Below are the code and all the weights of a small trained network. Each question names an input and a class and asks about switching units off, where a switched-off unit gives its printed mean instead of its output.

import numpy as np


def w(rows, s, z=0):
    codes = np.array(rows[::2]) - 128.0
    scale = np.full(codes.shape[1], s)
    scale[-1] = z or s
    return codes * scale


def f(y):
    return np.maximum(y, 0)


def log_softmax(a):
    a = a - a.max(-1, keepdims=True)
    return a - np.log(np.exp(a).sum(-1, keepdims=True))


def net(x, mask):
    res = np.array(x, float).reshape(1, 5) / 4 @ E
    y = f(res @ A[0][:, :-1].T + A[0][:, -1])
    res = res + np.where(mask, y, B[0][:, -1]) @ B[0][:, :-1]
    return log_softmax(res[-1] @ U[:, :-1].T + U[:, -1])


A, B = {}, {}
E = w([
[116,143,133,123,127,131,139,115,126,141,126],'x0',
[49,100,170,212,110,29,198,101,157,42,158],'x1',
[49,127,86,126,147,178,2,69,177,65,105],'x2',
[66,208,73,147,39,143,123,215,49,69,128],'x3',
[120,132,126,125,135,111,121,127,124,142,122],'x4',
],0.01)
A[0] = w([
[229,117,158,124,98,86,212,209,67,174,150,51],'N0',
[110,137,138,68,108,189,29,85,152,100,92,37],'N1',
[235,144,78,37,141,241,75,161,98,214,90,43],'N2',
[79,236,73,158,86,124,142,171,111,127,124,129],'N3',
[43,115,60,147,164,154,57,83,176,74,120,4],'N4',
[67,87,166,215,111,62,159,98,155,79,148,47],'N5',
[90,101,182,155,117,62,184,92,157,63,128,92],'N6',
[70,202,49,143,25,126,125,212,55,95,109,146],'N7',
[155,140,156,134,141,88,177,179,112,175,154,43],'N8',
[186,128,178,136,110,114,212,182,94,159,136,30],'N9',
[195,32,172,106,209,94,133,3,222,192,113,151],'N10',
],0.0082,0.0024)
B[0] = w([
[56,84,25,123,91,144,57,33,180,136,79,236],'N0',
[42,129,95,120,135,122,106,85,133,159,97,186],'N1',
[134,241,75,76,209,29,254,199,199,70,174,252],'N2',
[167,75,200,168,103,136,92,150,130,147,169,200],'N3',
[95,127,65,182,50,118,86,4,177,190,62,196],'N4',
[128,219,108,69,191,41,199,162,169,95,116,208],'N5',
[107,215,112,105,192,71,204,217,114,138,153,201],'N6',
[217,82,194,193,118,214,91,210,46,133,179,243],'N7',
[68,110,126,153,84,138,102,73,109,136,61,184],'N8',
[67,72,90,122,99,149,71,52,175,182,78,205],'N9',
[207,56,238,165,82,221,78,155,29,92,222,252],'N10',
],0.0076,0.015)
U = w([
[200,83,187,160,111,196,96,144,72,130,173,237],'0',
[119,192,87,107,166,57,204,154,160,124,147,127],'1',
[46,94,64,150,95,145,72,7,159,147,65,4],'2',
],0.013,0.0012)

Each question gives the input, the list of numbers given to net, and the class t.
The units are the neurons (one row each of A and B). Each row of codes is followed by its name. A weight is (code - 128) times the scale printed after its matrix; where a second scale follows, it is the last column's (A, B and U).
mask holds one flag per neuron, in row order. A switched-off neuron (its flag False) gives its mean, the last column of its row in B, instead of its output. The means were averaged over made-up inputs and are rounded, as every weight is.
A unit's drop is (log p(t) with every unit on - log p(t) with that unit switched off) / (log p(t) with every unit on - log p(t) with every unit switched off).
The circuit of an input: a set's keep is (log p(t) with only the set's units on - log p(t) with every unit switched off) / (log p(t) with every unit on - log p(t) with every unit switched off). Starting from all 11 units, units are removed one at a time, each time the one whose removal leaves the highest keep (on an exact tie, the one counted first), for as long as the keep stays at least 0.8.
units of the circuit, in order: the units of the circuit, biggest drop first
unit that matters most: the unit with the biggest drop
top k neurons: the k neurons with the biggest drops, biggest first
drop of u: that unit's drop, to one decimal
input [-7,0,4,5,3], class 0: unit that matters most : N7
input [-8,4,7,8,-3], class 0: top 2 neurons : (N7; N0)
input [-4,5,-3,-5,3], class 0: top 2 neurons : (N10; N2)
input [6,8,7,-4,-7], class 1: top 3 neurons : (N5; N6; N0)
input [-3,-3,5,-6,-6], class 0: top 2 neurons : (N10; N0)
input [-1,6,2,-5,-4], class 1: top 3 neurons : (N5; N7; N6)
input [8,4,7,-8,5], class 0: top 2 neurons : (N10; N0)
input [-5,-1,3,3,5], class 0: top 2 neurons : (N0; N9)
input [-8,6,4,-6,-5], class 0: top 2 neurons : (N10; N2)
input [-7,7,4,-5,-4], class 1: top 2 neurons : (N5; N6)
input [-7,-6,-6,-4,6], class 1: top 2 neurons : (N2; N4)
input [2,-5,-6,5,-4], class 2: top 3 neurons : (N0; N10; N9)
input [-2,-8,8,-5,0], class 1: top 3 neurons : (N2; N0; N9)
input [1,-6,-3,-4,8], class 1: unit that matters most : N2
input [2,-2,-3,1,6], class 2: units of the circuit, in order : (N10; N6)
input [-5,7,5,6,6], class 1: top 2 neurons : (N5; N10)
input [8,-7,-8,5,-5], class 2: top 2 neurons : (N0; N9)
input [8,-4,-8,6,5], class 2: top 3 neurons : (N0; N10; N9)
input [-4,6,-8,-5,2], class 2: drop of N2 : 0.3
input [7,-4,-3,-1,7], class 1: units of the circuit, in order : (N2)
input [-1,-8,-3,0,5], class 1: drop of N5 : 0.0
input [0,5,-8,-3,6], class 2: drop of N0 : 0.1
input [2,3,-3,3,8], class 0: drop of N1 : 0.3
